Moves between objects:
TT + RD
TT § FD
TT $ BF
TT ~ RQ
TT * CH
TT @ HF
ZG + PP
ZG § MC
ZG $ TJ
ZG ~ MS
ZG * ZR
ZG @ JC
HQ + JT
HQ § FG
HQ $ CH
HQ ~ FD
HQ * FS
HQ @ BF
PF + QL
PF § HJ
PF $ BH
PF ~ PH
PF * LF
PF @ TD
BQ + JM
BQ § FM
BQ $ CF
BQ ~ TR
BQ * BZ
BQ @ FR
LL + FG
LL § SC
LL $ TT
LL ~ QT
LL * HQ
LL @ JT
MS + ZR
MS § ZG
MS $ GL
MS ~ HC
MS * LB
MS @ RR
FG + RQ
FG § DL
FG $ RD
FG ~ HQ
FG * JT
FG @ NH
JD + BH
JD § LG
JD $ BG
JD ~ QL
JD * ML
JD @ GP
JC + NQ
JC § GL
JC $ LL
JC ~ RR
JC * HG
JC @ HT
NB + QM
NB § GR
NB $ PF
NB ~ ZS
NB * DH
NB @ LG
PN + HC
PN § QB
PN $ ZR
PN ~ MC
PN * QG
PN @ TJ
GL + GJ
GL § TJ
GL $ SC
GL ~ JC
GL * NQ
GL @ QT
FD + FS
FD § HQ
FD $ NH
FD ~ TT
FD * RD
FD @ TQ
GG + HJ
GG § ZS
GG $ LG
GG ~ MH
GG * PF
GG @ QL
FS + BF
FS § JT
FS $ NJ
FS ~ RD
FS * TQ
FS @ QP
PR + GT
PR § BZ
PR $ NL
PR ~ CF
PR * DZ
PR @ NS
MH + PF
MH § GG
MH $ JD
MH ~ QM
MH * PH
MH @ LF
LG + JF
LG § PH
LG $ TD
LG ~ JD
LG * BH
LG @ LS
HF + FM
HF § TQ
HF $ GH
HF ~ NJ
HF * BQ
HF @ JM
RD + TQ
RD § FS
RD $ CR
RD ~ CH
RD * HF
RD @ FM
JT + NH
JT § RQ
JT $ HF
JT ~ FS
JT * BF
JT @ CR
GR + MH
GR § NS
GR $ HJ
GR ~ NB
GR * QM
GR @ PH
MZ + SC
MZ § RR
MZ $ HT
MZ ~ GJ
MZ * LL
MZ @ FG
NH + NJ
NH § CH
NH $ FM
NH ~ BF
NH * CR
NH @ TR
QG + TJ
QG § HC
QG $ RR
QG ~ PP
QG * GL
QG @ GJ
CH + HF
CH § RD
CH $ QP
CH ~ NH
CH * NJ
CH @ BQ
CR + TR
CR § NJ
CR $ JM
CR ~ QP
CR * GH
CR @ PR
GT + ZN
GT § FR
GT $ NB
GT ~ DZ
GT * NS
GT @ GG
HC + LB
HC § MS
HC $ JC
HC ~ QG
HC * TJ
HC @ MZ
JF + BG
JF § LF
JF $ QB
JF ~ BH
JF * LS
JF @ MC
CF + DZ
CF § PR
CF $ ZN
CF ~ FQ
CF * HP
CF @ GR
NJ + BQ
NJ § HF
NJ $ HZ
NJ ~ CR
NJ * TR
NJ @ BZ
QB + MS
QB § GP
QB $ PP
QB ~ PN
QB * HC
QB @ LB
RQ + CH
RQ § TT
RQ $ TQ
RQ ~ JT
RQ * NH
RQ @ NJ
BZ + FR
BZ § JM
BZ $ HP
BZ ~ PR
BZ * GT
BZ @ ZN
PH + LF
PH § PF
PH $ ML
PH ~ LG
PH * JF
PH @ BG
NQ + QT
NQ § GJ
NQ $ FG
NQ ~ HG
NQ * HT
NQ @ FD
ZS + DH
ZS § NB
ZS $ PH
ZS ~ GG
ZS * HJ
ZS @ JD
BF + CR
BF § NH
BF $ BQ
BF ~ TQ
BF * QP
BF @ GH
HP + GR
HP § DZ
HP $ GG
HP ~ NL
HP * NB
HP @ QM
TJ + MZ
TJ § LB
TJ $ HG
TJ ~ GL
TJ * GJ
TJ @ LL
QP + GH
QP § CR
QP $ BZ
QP ~ FM
QP * HZ
QP @ CF
DZ + NS
DZ § GT
DZ $ ZS
DZ ~ HP
DZ * GR
DZ @ MH
DH + LG
DH § QM
DH $ LF
DH ~ HJ
DH * JD
DH @ BH
RR + HG
RR § JC
RR $ QT
RR ~ MZ
RR * SC
RR @ DL
JM + FQ
JM § HZ
JM $ DZ
JM ~ BZ
JM * FR
JM @ NL
TQ + QP
TQ § BF
TQ $ TR
TQ ~ HF
TQ * FM
TQ @ HZ
FR + NL
FR § FQ
FR $ GR
FR ~ GT
FR * ZN
FR @ ZS
FM + HZ
FM § QP
FM $ PR
FM ~ BQ
FM * JM
FM @ FQ
HZ + CF
HZ § GH
HZ $ GT
HZ ~ JM
HZ * FQ
HZ @ HP
LS + MC
LS § BG
LS $ HC
LS ~ GP
LS * ZG
LS @ PP
ML + GP
ML § BH
ML $ MC
ML ~ TD
ML * QB
ML @ MS
ZN + ZS
ZN § NL
ZN $ QM
ZN ~ NS
ZN * GG
ZN @ HJ
QT + HQ
QT § LL
QT $ RQ
QT ~ HT
QT * FD
QT @ FS
NS + GG
NS § ZN
NS $ DH
NS ~ GR
NS * MH
NS @ PF
GP + ZG
GP § LS
GP $ QG
GP ~ QB
GP * MS
GP @ ZR
GH + PR
GH § TR
GH $ FR
GH ~ HZ
GH * CF
GH @ DZ
PP + GL
PP § QG
PP $ MZ
PP ~ ZR
PP * JC
PP @ NQ
MC + QG
MC § PN
MC $ LB
MC ~ ZG
MC * PP
MC @ GL
QM + PH
QM § MH
QM $ QL
QM ~ DH
QM * LG
QM @ JF
FQ + HP
FQ § CF
FQ $ NS
FQ ~ FR
FQ * NL
FQ @ NB
QL + ML
QL § JD
QL $ LS
QL ~ LF
QL * TD
QL @ QB
NL + NB
NL § HP
NL $ MH
NL ~ ZN
NL * ZS
NL @ DH
HT + FD
HT § QT
HT $ JT
HT ~ DL
HT * TT
HT @ RD
BG + PN
BG § TD
BG $ MS
BG ~ LS
BG * MC
BG @ QG
BH + LS
BH § JF
BH $ PN
BH ~ ML
BH * GP
BH @ ZG
TD + QB
TD § ML
TD $ ZG
TD ~ BG
TD * PN
TD @ HC
ZR + JC
ZR § PP
ZR $ GJ
ZR ~ LB
ZR * RR
ZR @ HG
LB + RR
LB § ZR
LB $ NQ
LB ~ TJ
LB * MZ
LB @ SC
GJ + LL
GJ § MZ
GJ $ DL
GJ ~ NQ
GJ * QT
GJ @ HQ
LF + TD
LF § QL
LF $ GP
LF ~ JF
LF * BG
LF @ PN
HJ + JD
HJ § DH
HJ $ JF
HJ ~ PF
HJ * QL
HJ @ ML
DL + TT
DL § HT
DL $ FS
DL ~ FG
DL * RQ
DL @ CH
SC + DL
SC § HG
SC $ FD
SC ~ LL
SC * FG
SC @ RQ
TR + BZ
TR § BQ
TR $ FQ
TR ~ GH
TR * PR
TR @ GT
HG + HT
HG § NQ
HG $ HQ
HG ~ SC
HG * DL
HG @ TT

The rows follow the links: the fewer symbols apart two objects are, the more alike their rows tend to be.

Each row is also shifted at random along 3 hidden directions that mean nothing.

Some objects, each with a row of numbers:
HF	[22,-657,307,-197,-285,-18,23,-257,59,-214,-343,-317,-268,-252,-243,501,548,200,-296,-315,327,60,257,420,169,103,167,198,85,-268,-125,-118,-518,430]
ML	[-1023,613,3,16,172,-71,-85,215,-55,277,416,307,241,250,159,-471,-294,-198,251,299,-258,17,-364,-415,-69,-226,-21,174,-66,300,-85,110,460,-421]
HZ	[391,-457,126,132,57,-209,55,-209,53,104,-403,-194,-334,12,-296,315,82,188,-316,-24,548,-364,460,407,-88,275,-153,-100,248,-447,6,23,-569,271]
PH	[-672,574,-107,368,459,-218,-190,-251,48,471,270,311,54,423,96,-415,-176,34,162,520,66,-281,-70,-288,-25,29,-237,-25,88,90,60,137,263,-408]
BH	[251,611,276,-22,165,-194,-356,-201,58,386,458,292,159,303,84,-450,261,-18,218,350,-128,55,-394,-351,199,-297,87,579,41,335,-250,112,375,-392]
MS	[-110,461,-126,-43,62,175,-169,-139,15,-59,431,188,247,33,288,-262,185,-1,329,62,-506,344,-452,-403,240,-231,163,43,-298,479,49,14,557,-307]
GT	[490,-122,292,86,138,-423,23,155,-1,412,-280,-27,-252,208,-365,2,-264,-45,-297,229,639,-496,335,258,-234,137,-218,218,417,-441,-200,103,-504,95]
TT	[175,-562,-26,-228,-373,310,112,-90,42,-515,-252,-298,-90,-447,5,470,378,120,-128,-461,-129,332,89,251,161,43,235,-129,-175,-18,91,-172,-242,365]
QG	[-595,415,-355,-60,12,284,73,318,-74,-201,318,154,356,-57,357,-310,-344,-217,336,-8,-620,333,-406,-428,-69,-183,78,-202,-297,424,146,-3,576,-266]
QM	[-996,446,-73,490,556,-275,-220,-423,38,546,200,236,-60,448,-2,-328,-62,174,88,518,219,-372,69,-149,-45,172,-308,-103,192,-84,89,128,95,-346]
PR	[-199,-358,363,42,17,-327,-71,-254,31,237,-314,-131,-319,91,-351,225,284,165,-337,58,597,-348,384,401,8,162,-64,212,305,-396,-166,24,-543,250]
PF	[598,527,453,69,249,-423,-360,-221,61,623,361,295,-18,435,-94,-415,146,-5,17,473,207,-212,-166,-196,107,-179,-50,680,222,114,-300,174,140,-325]
HT	[-9,-378,-264,-349,-452,405,377,643,-107,-606,-171,-210,141,-479,142,282,-315,-249,8,-530,-363,377,-80,59,-150,-77,183,-291,-273,46,120,-135,73,259]
HC	[439,462,-92,-160,-48,183,-51,216,-54,-107,377,207,291,1,305,-313,-109,-156,298,43,-517,325,-414,-394,86,-294,143,132,-201,434,-10,15,550,-302]
JM	[-177,-397,-94,247,136,-129,197,30,0,108,-424,-146,-292,31,-244,263,-292,78,-260,21,515,-427,476,371,-288,334,-290,-371,230,-488,156,22,-496,248]
ZS	[-558,357,-285,558,576,-312,28,-88,-37,547,-22,199,-73,421,-64,-282,-586,20,-12,525,360,-599,256,-47,-326,306,-486,-435,280,-277,175,141,-56,-232]
RR	[277,43,-128,-231,-243,395,-71,-141,2,-423,227,-30,214,-249,289,29,417,76,238,-280,-605,547,-394,-217,303,-265,317,25,-375,447,77,-97,395,-18]
JD	[-191,585,377,-42,143,-296,-284,86,-7,498,381,317,102,353,-50,-488,-26,-138,103,391,13,-100,-289,-298,44,-285,14,659,148,199,-328,138,285,-360]
FR	[-456,-195,326,-16,11,-382,55,246,-12,341,-273,-51,-243,162,-348,67,-286,-87,-294,106,613,-466,378,315,-247,94,-176,254,368,-444,-186,82,-517,153]
QT	[391,-304,-402,-138,-259,458,253,120,-59,-604,-138,-192,97,-389,206,270,-16,-23,113,-431,-427,385,-86,10,22,34,147,-489,-332,142,281,-163,103,184]
BF	[-281,-703,299,-246,-378,66,26,-232,73,-328,-356,-328,-235,-303,-203,509,551,183,-281,-407,193,131,230,427,207,41,215,221,5,-196,-107,-109,-463,446]
MC	[561,520,-3,-165,0,90,-91,303,-35,65,446,244,279,67,224,-377,-126,-187,264,104,-431,241,-431,-402,33,-294,98,247,-164,424,-76,58,522,-344]
QB	[-171,546,-66,40,135,70,-278,-218,-8,102,456,219,221,166,255,-363,186,9,317,213,-436,227,-409,-418,195,-249,86,122,-205,435,-4,30,529,-392]
PP	[368,344,-97,-45,19,271,-242,-433,54,-207,398,126,223,-61,326,-173,526,151,308,20,-540,405,-418,-332,395,-244,238,70,-328,497,101,-38,523,-244]
FM	[83,-545,72,-74,-195,-94,297,385,-31,-97,-468,-220,-223,-172,-289,329,-317,-106,-324,-221,430,-253,408,394,-275,172,-96,-142,186,-444,-34,-14,-556,383]
BQ	[-381,-591,179,39,-78,-79,25,-341,58,-47,-400,-258,-299,-133,-297,433,381,267,-305,-141,422,-154,382,437,94,175,-4,32,166,-374,-53,-29,-596,383]
JF	[-159,612,336,-113,101,-224,-299,39,10,386,454,292,168,311,58,-455,113,-107,178,366,-106,55,-355,-333,114,-310,98,623,61,296,-312,134,384,-367]

Complete each set of four: the symbols that take the first to the second take the third to the fourth, perhaps in another order.
Answers are names.
A [-915,326,192,249,345,-398,-167,-128,27,557,95,188,-58,418,-98,-306,-110,12,-21,455,364,-406,93,-79,-108,56,-229,248,284,-135,-156,161,-66,-247]
B [503,608,112,142,292,-256,-260,-107,20,510,399,326,159,390,72,-496,-47,-61,167,428,-11,-137,-248,-307,35,-162,-99,346,118,180,-146,102,323,-422]
C [7,328,-341,-24,36,331,-56,-84,-21,-270,317,93,280,-73,364,-174,63,-23,326,-38,-591,399,-358,-349,147,-150,89,-236,-347,426,196,-49,506,-229]
D HG

A [937,64,304,267,330,-473,-246,-411,53,581,-63,49,-241,408,-275,-86,162,164,-187,399,591,-520,283,147,-17,136,-228,289,355,-332,-176,149,-344,-44]
B [-412,141,524,-20,119,-539,-82,247,-14,599,8,118,-112,333,-302,-247,-242,-159,-179,329,527,-416,108,68,-172,-72,-138,639,398,-227,-399,168,-259,-63]
C [-360,-660,262,-372,-469,53,172,215,-3,-352,-395,-322,-160,-385,-218,466,168,-31,-286,-439,155,163,185,391,29,10,221,177,20,-205,-154,-115,-467,456]
D TQ

A [23,606,-176,479,540,-181,-268,-471,63,480,323,338,63,472,115,-455,-28,125,226,545,43,-279,-77,-309,52,105,-252,-141,65,97,133,114,304,-450]
B [352,674,-63,89,241,-146,-66,306,-32,358,390,349,222,293,137,-531,-488,-232,228,396,-167,-86,-267,-407,-185,-154,-145,88,20,223,-43,110,413,-415]
C [268,438,262,138,256,-457,-92,229,0,605,155,261,-63,427,-155,-379,-398,-158,-60,464,373,-429,54,-106,-260,-8,-260,387,348,-159,-251,176,-24,-245]
D PH

A [-824,336,-288,-87,-9,329,13,137,-36,-240,349,142,304,-93,341,-200,-70,-150,311,-44,-630,376,-409,-401,87,-210,142,-144,-314,449,129,-7,560,-265]
B [321,-438,98,-427,-490,339,36,-2,-8,-569,-77,-246,54,-446,86,352,482,52,14,-491,-331,521,-154,79,294,-189,383,132,-284,192,-39,-147,7,282]
C [-386,554,-232,313,383,129,-343,-741,73,134,473,209,150,210,332,-321,473,230,348,316,-395,181,-306,-389,353,-84,11,-125,-235,423,212,12,556,-424]
D RR

A [-240,-319,477,-82,-74,-367,-59,44,3,254,-267,-114,-276,116,-383,155,62,20,-340,22,614,-342,334,365,-76,60,-53,427,363,-397,-298,54,-551,234]
B [231,389,30,370,430,-393,-86,-48,-13,586,64,219,-63,469,-128,-322,-337,-41,-37,506,407,-531,162,-65,-218,166,-333,15,306,-162,-44,179,-66,-264]
C [-342,-643,31,-323,-398,184,273,361,-55,-445,-397,-288,-126,-401,-145,485,-47,-65,-251,-472,38,145,216,355,-87,62,142,-97,-48,-173,-19,-129,-353,453]
D GH

A [119,654,26,-20,189,-137,-98,374,-58,340,400,308,231,304,113,-535,-503,-273,220,338,-182,-71,-298,-403,-177,-234,-80,229,53,245,-139,137,443,-426]
B [380,-98,-496,-16,-116,517,118,-103,-15,-576,34,-75,188,-315,323,143,130,68,228,-289,-530,443,-193,-153,153,-8,136,-553,-397,276,351,-134,325,-4]
C [177,-226,138,229,151,-308,30,-18,7,283,-309,-76,-256,195,-321,121,-191,57,-291,148,634,-477,408,316,-220,298,-250,-56,330,-479,-60,58,-525,143]
D JF

A [133,-573,-204,-34,-235,426,79,-420,61,-571,-275,-293,-116,-398,84,492,547,279,-32,-456,-170,313,110,194,296,133,191,-370,-238,-33,258,-159,-139,334]
B [109,-630,-23,-141,-294,212,110,-182,26,-450,-329,-322,-158,-364,-25,525,407,186,-185,-437,29,221,195,341,140,97,155,-156,-85,-153,112,-176,-301,402]
C [305,-71,677,-103,1,-522,-203,-3,38,505,-115,11,-219,259,-433,-4,134,11,-313,200,616,-382,230,258,-13,-27,-21,745,436,-309,-441,109,-476,90]
D GR

A [-128,615,231,14,230,-237,-252,-39,31,454,452,303,135,338,71,-486,10,-59,195,409,-66,-54,-283,-316,62,-241,3,485,67,258,-232,112,368,-382]
B [493,648,4,13,172,-159,-48,438,-60,307,374,314,291,282,158,-504,-544,-309,227,344,-179,-59,-314,-403,-225,-223,-99,166,9,245,-107,128,459,-409]
C [-233,-580,-132,-22,-182,58,353,399,-78,-230,-509,-250,-182,-216,-199,411,-401,-89,-285,-275,290,-165,389,367,-321,282,-131,-414,119,-420,95,-74,-484,400]
D FM

A [376,-22,-333,-119,-143,429,40,-60,-6,-507,124,-83,189,-319,327,71,219,26,228,-280,-561,498,-279,-151,206,-90,216,-299,-382,337,211,-129,345,14]
B [-540,-356,-271,-191,-337,475,234,164,-37,-656,-156,-223,116,-477,177,307,65,-48,36,-511,-413,421,-77,19,75,-26,201,-370,-322,119,219,-180,74,254]
C [-901,593,-248,285,381,64,-295,-527,45,183,479,245,192,262,308,-403,270,150,338,342,-372,104,-333,-405,241,-85,-51,-92,-186,398,159,50,555,-435]
D ZG

A [284,339,315,199,322,-497,-182,-33,-9,626,137,206,-77,432,-208,-359,-157,-22,-71,463,436,-460,68,-37,-123,23,-205,353,333,-135,-200,156,-106,-250]
B [-245,683,-273,258,369,-61,-44,215,-55,311,368,311,204,311,223,-539,-490,-163,271,407,-206,-113,-244,-418,-179,-33,-210,-178,-11,212,94,110,477,-447]
C [68,-464,-38,-381,-478,342,175,183,-31,-593,-195,-271,11,-453,40,384,201,-44,-44,-534,-266,429,-64,145,129,-78,305,-50,-238,60,51,-172,-65,351]
D HF

A [257,180,-169,-203,-197,326,32,177,-30,-360,246,49,283,-207,307,-99,38,-87,253,-208,-583,459,-410,-289,121,-239,216,-39,-347,427,57,-85,458,-138]
B [295,-79,-629,85,0,534,109,-242,-25,-568,31,-75,134,-298,394,163,159,145,251,-272,-576,416,-127,-140,128,77,75,-713,-427,235,448,-145,371,9]
C [-255,75,91,-478,-426,311,12,353,-45,-408,266,6,277,-303,226,-55,131,-189,190,-343,-604,612,-467,-220,170,-388,389,334,-305,464,-162,-96,404,-27]
D HG

A [218,621,-195,-22,105,57,94,632,-104,124,364,266,339,146,212,-525,-716,-383,299,182,-369,66,-348,-434,-273,-223,-99,-6,-67,318,9,88,545,-400]
B [324,380,-309,-38,-2,301,-10,141,-54,-189,319,153,300,-77,328,-236,-94,-134,328,-53,-569,357,-363,-351,62,-167,96,-158,-304,423,116,-33,553,-254]
C [384,253,332,104,244,-521,-49,267,7,635,14,175,-75,391,-274,-279,-423,-175,-132,404,495,-514,162,63,-304,30,-228,388,412,-249,-247,175,-207,-160]
D PH

A [1080,-110,-161,-276,-278,411,58,17,-8,-484,83,-104,156,-318,217,156,234,31,154,-340,-506,495,-255,-111,194,-151,267,-130,-314,297,110,-115,265,83]
B [360,-477,-192,-294,-381,377,266,297,-40,-601,-196,-211,40,-453,63,365,-23,-71,-53,-529,-269,351,11,140,-10,-28,191,-264,-222,12,117,-140,-41,311]
C [583,633,-229,259,401,-33,-120,-7,-16,264,398,325,220,290,262,-470,-302,-78,303,396,-238,-75,-230,-413,-61,-47,-140,-137,-81,262,121,92,481,-448]
D ZG

A [-436,544,92,310,428,-260,-354,-487,54,524,321,269,29,445,41,-423,187,132,156,491,72,-242,-107,-229,130,1,-147,205,114,111,-65,110,229,-391]
B [-161,587,-216,8,163,57,-19,287,-79,137,400,277,282,164,272,-447,-395,-197,292,218,-380,55,-364,-448,-117,-207,-37,-24,-129,333,30,124,559,-381]
C [336,41,63,350,360,-394,-16,-75,28,502,-179,49,-176,356,-237,-92,-314,68,-152,375,579,-592,394,171,-258,290,-358,-82,360,-405,12,161,-346,-51]
D PF

